Below is a small trained network, with its code and all its weights. Each question gives an input and a class and asks what happens when units are switched off, that is, made to give their printed mean instead of their output.

import numpy as np


def w(rows, s, z=0):
    codes = np.array(rows[::2]) - 128.0
    scale = np.full(codes.shape[1], s)
    scale[-1] = z or s
    return codes * scale


def f(y):
    return y / 2 * (1 + np.tanh(0.7978845608 * (y + 0.044715 * y**3)))


def log_softmax(a):
    a = a - a.max(-1, keepdims=True)
    return a - np.log(np.exp(a).sum(-1, keepdims=True))


def net(x, mask):
    res = np.array(x, float).reshape(1, 8) / 4 @ E
    y = f(res @ A[0][:, :-1].T + A[0][:, -1])
    res = res + np.where(mask, y, B[0][:, -1]) @ B[0][:, :-1]
    return log_softmax(res[-1] @ U[:, :-1].T + U[:, -1])


A, B = {}, {}
E = w([
[129,154,122,89,122,149,108,141,119,148],'x0',
[136,132,114,100,236,70,55,4,138,239],'x1',
[116,140,120,182,145,123,89,136,151,97],'x2',
[110,141,126,90,107,124,140,120,144,143],'x3',
[140,83,113,141,166,125,148,132,77,105],'x4',
[141,148,95,100,139,109,140,148,102,110],'x5',
[79,84,167,115,133,99,157,127,119,143],'x6',
[152,26,88,106,13,40,12,149,106,122],'x7',
],0.011)
A[0] = w([
[207,112,109,95,233,10,61,13,171,206,67],'neuron 0',
[120,226,183,175,237,158,234,110,131,150,157],'neuron 1',
[144,73,143,136,28,203,169,227,143,35,25],'neuron 2',
[121,128,105,120,120,152,123,167,136,154,3],'neuron 3',
[183,15,75,129,2,4,8,115,96,151,146],'neuron 4',
[94,112,101,124,167,142,74,71,79,167,59],'neuron 5',
],0.0076,0.0028)
B[0] = w([
[168,62,188,141,111,56,144,187,247,81,229],'neuron 0',
[161,219,115,143,175,159,88,85,66,173,229],'neuron 1',
[153,112,153,57,35,123,140,160,141,83,222],'neuron 2',
[133,103,114,92,90,98,94,111,93,107,124],'neuron 3',
[54,177,66,150,175,134,104,65,72,169,253],'neuron 4',
[96,114,171,151,149,134,146,192,118,120,159],'neuron 5',
],0.014,0.019)
U = w([
[69,180,61,132,165,146,110,16,95,200,249],'0',
[134,67,176,99,79,122,136,246,203,68,7],'1',
],0.013,0.0021)

Each question gives the input, the list of numbers given to net, and the class t.
The units are the neurons (one row each of A and B). Each row of codes is followed by its name. A weight is (code - 128) times the scale printed after its matrix; where a second scale follows, it is the last column's (A, B and U).
mask holds one flag per neuron, in row order. A switched-off neuron (its flag False) gives its mean, the last column of its row in B, instead of its output. The means were averaged over made-up inputs and are rounded, as every weight is.
A unit's drop is (log p(t) with every unit on - log p(t) with that unit switched off) / (log p(t) with every unit on - log p(t) with every unit switched off).
The circuit of an input: a set's keep is (log p(t) with only the set's units on - log p(t) with every unit switched off) / (log p(t) with every unit on - log p(t) with every unit switched off). Starting from all 6 units, units are removed one at a time, each time the one whose removal leaves the highest keep (on an exact tie, the one counted first), for as long as the keep stays at least 0.8.
circuit, biggest first: the units of the circuit, biggest drop first
k most important neurons: the k neurons with the biggest drops, biggest first
drop when u is switched off: that unit's drop, to one decimal
input [0,8,-3,2,-7,3,3,-6], class 1: circuit, biggest first => neuron 0
input [-8,-5,-8,2,0,-4,-1,6], class 0: 2 most important neurons => neuron 4; neuron 0
input [8,8,5,-7,1,7,1,6], class 1: 2 most important neurons => neuron 0; neuron 1
input [8,-6,7,6,5,7,8,6], class 0: 2 most important neurons => neuron 4; neuron 0
input [-7,8,4,0,3,-1,1,7], class 1: 3 most important neurons => neuron 0; neuron 1; neuron 5
input [-8,-2,1,-1,-7,6,-3,8], class 0: drop when neuron 4 is switched off => 0.5
input [-1,-4,-3,-4,-7,-5,-8,6], class 0: drop when neuron 4 is switched off => 2.1
input [-3,2,2,-4,-7,-7,5,0], class 1: drop when neuron 1 is switched off => 0.2
input [5,8,-7,-3,5,1,0,-4], class 1: drop when neuron 3 is switched off => 0.0
input [3,-2,2,-5,8,1,-6,-1], class 1: 2 most important neurons => neuron 4; neuron 1
